Below are the code and all the weights of a small trained network. Each question names an input and a class and asks about switching units off, where a switched-off unit gives its printed mean instead of its output.

import numpy as np


def w(rows, s, z=0):
    codes = np.array(rows[::2]) - 128.0
    scale = np.full(codes.shape[1], s)
    scale[-1] = z or s
    return codes * scale


def f(y):
    return y / 2 * (1 + np.tanh(0.7978845608 * (y + 0.044715 * y**3)))


def log_softmax(a):
    a = a - a.max(-1, keepdims=True)
    return a - np.log(np.exp(a).sum(-1, keepdims=True))


def net(x, mask):
    res = np.array(x, float).reshape(1, 7) / 4 @ E
    y = f(res @ A[0][:, :-1].T + A[0][:, -1])
    res = res + np.where(mask, y, B[0][:, -1]) @ B[0][:, :-1]
    return log_softmax(res[-1] @ U[:, :-1].T + U[:, -1])


A, B = {}, {}
E = w([
[74,209,143,122,185,103,85,152],'x0',
[60,67,97,98,125,125,81,107],'x1',
[130,128,130,129,127,128,128,127],'x2',
[102,192,67,128,48,63,157,126],'x3',
[83,128,109,254,135,169,137,114],'x4',
[74,104,193,127,138,78,199,90],'x5',
[138,87,152,170,114,69,90,185],'x6',
],0.0096)
A[0] = w([
[70,129,96,225,144,166,144,138,16],'N1',
[104,159,79,92,157,189,181,91,73],'N2',
[176,98,205,125,211,176,109,123,28],'N3',
[171,143,51,131,130,172,76,157,23],'N4',
[100,139,105,123,102,128,147,159,81],'N5',
[59,96,220,119,153,57,204,85,38],'N6',
[73,68,91,95,118,134,75,129,124],'N7',
[80,211,139,152,204,87,80,129,37],'N8',
[177,133,135,21,121,103,118,162,13],'N9',
[50,64,65,102,119,122,64,95,33],'N10',
[233,219,144,193,104,112,189,146,75],'N11',
[77,131,128,203,108,166,138,141,62],'N12',
[134,125,155,110,180,129,123,112,36],'N13',
[105,182,58,124,65,29,147,160,58],'N14',
[159,140,79,137,127,163,102,158,77],'N15',
[107,156,92,127,86,107,143,139,63],'N16',
[148,140,195,13,120,49,94,143,68],'N17',
[211,172,193,145,147,145,166,179,110],'N18',
[157,145,64,104,100,193,30,165,72],'N19',
[120,127,105,179,124,134,132,122,81],'N20',
[96,131,95,123,104,119,142,165,77],'N21',
[175,91,100,140,95,140,174,68,82],'N22',
[72,106,181,121,118,103,185,96,67],'N23',
[125,87,166,124,225,170,105,149,43],'N24',
[144,119,126,65,137,99,116,134,46],'N25',
[107,156,63,140,72,97,143,125,57],'N26',
[123,134,78,109,177,149,173,134,70],'N27',
[70,214,166,89,191,108,73,185,40],'N28',
[121,75,175,201,102,8,66,226,85],'N29',
[82,179,118,90,136,193,156,41,91],'N30',
[98,161,136,221,138,136,80,80,87],'N31',
[176,66,125,138,48,153,153,86,7],'N32',
[128,192,101,123,75,69,159,87,85],'N33',
[188,44,124,143,56,132,154,135,87],'N34',
],0.011,0.013)
B[0] = w([
[217,41,91,99,135,126,186,63,167],'N1',
[159,153,148,73,148,156,99,113,168],'N2',
[122,50,185,160,54,168,47,120,204],'N3',
[179,156,147,185,140,91,117,170,165],'N4',
[142,101,137,97,139,121,98,138,123],'N5',
[198,170,136,210,167,56,79,203,230],'N6',
[63,136,141,118,159,90,124,64,224],'N7',
[72,100,119,62,161,140,179,250,173],'N8',
[200,83,85,141,124,126,213,69,181],'N9',
[68,123,168,104,184,66,112,53,185],'N10',
[75,111,145,100,193,75,102,64,228],'N11',
[204,74,74,84,136,119,177,80,165],'N12',
[183,83,208,80,177,121,128,133,122],'N13',
[127,53,184,164,90,171,76,126,238],'N14',
[180,154,169,150,150,85,124,146,158],'N15',
[136,79,181,124,122,152,85,147,145],'N16',
[166,92,58,157,131,142,195,67,251],'N17',
[46,129,129,110,150,68,116,48,226],'N18',
[169,176,145,204,161,51,117,183,231],'N19',
[181,102,148,94,156,125,170,126,137],'N20',
[155,99,199,103,160,136,105,124,127],'N21',
[108,136,144,86,158,146,142,210,185],'N22',
[184,159,134,168,176,69,95,168,182],'N23',
[124,70,164,166,33,171,84,136,194],'N24',
[146,106,134,103,143,136,170,95,139],'N25',
[149,60,202,141,135,159,80,150,174],'N26',
[146,140,164,99,161,140,120,118,117],'N27',
[80,92,121,88,160,146,190,219,193],'N28',
[178,232,135,37,131,201,92,83,254],'N29',
[173,195,144,71,130,168,91,109,200],'N30',
[166,84,89,118,121,112,191,97,186],'N31',
[107,93,127,90,156,137,196,203,157],'N32',
[123,69,143,171,113,169,56,136,212],'N33',
[69,153,106,76,164,160,144,215,210],'N34',
],0.011,0.0065)
U = w([
[118,64,160,145,101,168,86,137,109],'0',
[162,86,87,125,129,135,173,103,112],'1',
[153,154,134,163,147,79,109,169,101],'2',
[78,117,120,90,141,157,159,194,125],'3',
[104,136,116,129,123,140,119,125,254],'4',
[69,119,137,109,157,94,104,84,97],'5',
[153,183,136,76,126,184,99,113,103],'6',
[45,201,87,183,6,141,174,125,117],'7',
],0.015,0.027)

Each question gives the input, the list of numbers given to net, and the class t.
The units are the neurons (one row each of A and B). Each row of codes is followed by its name. A weight is (code - 128) times the scale printed after its matrix; where a second scale follows, it is the last column's (A, B and U).
mask holds one flag per neuron, in row order. A switched-off neuron (its flag False) gives its mean, the last column of its row in B, instead of its output. The means were averaged over made-up inputs and are rounded, as every weight is.
A unit's drop is (log p(t) with every unit on - log p(t) with that unit switched off) / (log p(t) with every unit on - log p(t) with every unit switched off).
The circuit of an input: a set's keep is (log p(t) with only the set's units on - log p(t) with every unit switched off) / (log p(t) with every unit on - log p(t) with every unit switched off). Starting from the 12 units with the biggest drops (on a tie, the unit counted first), units are removed one at a time, each time the one whose removal leaves the highest keep (on an exact tie, the one counted first), for as long as the keep stays at least 0.8.
units of the circuit, in order: the units of the circuit, biggest drop first
top k neurons: the k neurons with the biggest drops, biggest first
drop when u is switched off: that unit's drop, to one decimal
input [5,-2,-3,-2,2,2,5], class 3: top 2 neurons -> [N8; N28]
input [-7,8,-7,-1,4,-1,4], class 5: units of the circuit, in order -> [N10]
input [-8,-2,0,7,-7,-4,-6], class 3: units of the circuit, in order -> [N34; N22]
input [-4,2,1,6,-5,3,-3], class 0: top 2 neurons -> [N33; N14]
input [-2,-8,2,-2,-2,-1,6], class 5: top 2 neurons -> [N18; N11]
input [-1,6,-6,-5,1,-3,-7], class 6: top 2 neurons -> [N30; N2]
input [4,8,-7,5,0,-1,5], class 5: top 2 neurons -> [N10; N7]
input [6,-5,3,7,5,-8,-4], class 2: top 4 neurons -> [N19; N4; N15; N3]
input [1,-1,1,-5,0,2,-4], class 0: units of the circuit, in order -> [N3; N24]
input [3,6,-1,4,-1,-4,1], class 5: units of the circuit, in order -> [N10; N7]
input [-7,-4,2,2,5,-4,-7], class 3: units of the circuit, in order -> [N22; N32]
input [-1,-5,0,6,-4,0,3], class 0: top 2 neurons -> [N14; N33]
input [0,5,-7,7,-6,-6,7], class 0: top 2 neurons -> [N14; N26]
input [-2,0,-2,-7,-2,-1,-4], class 0: units of the circuit, in order -> [N3]
input [-5,6,5,-1,7,-2,-2], class 1: units of the circuit, in order -> [N1; N12]
input [1,7,-4,-1,-2,-5,-8], class 6: top 4 neurons -> [N30; N2; N18; N11]
input [1,-2,2,-4,5,6,5], class 2: top 3 neurons -> [N6; N23; N17]
input [6,-5,-6,6,7,-6,-7], class 1: units of the circuit, in order -> [N31; N1]
input [8,-7,6,7,-8,-1,-8], class 1: top 2 neurons -> [N17; N9]
input [-7,8,-3,4,-3,-8,8], class 2: units of the circuit, in order -> [N19]
input [-3,-2,0,3,7,7,-5], class 1: top 4 neurons -> [N1; N12; N19; N31]
input [-7,4,-6,7,-3,-3,0], class 0: drop when N26 is switched off -> 0.2
input [0,1,-3,1,2,-4,1], class 2: drop when N24 is switched off -> 0.3
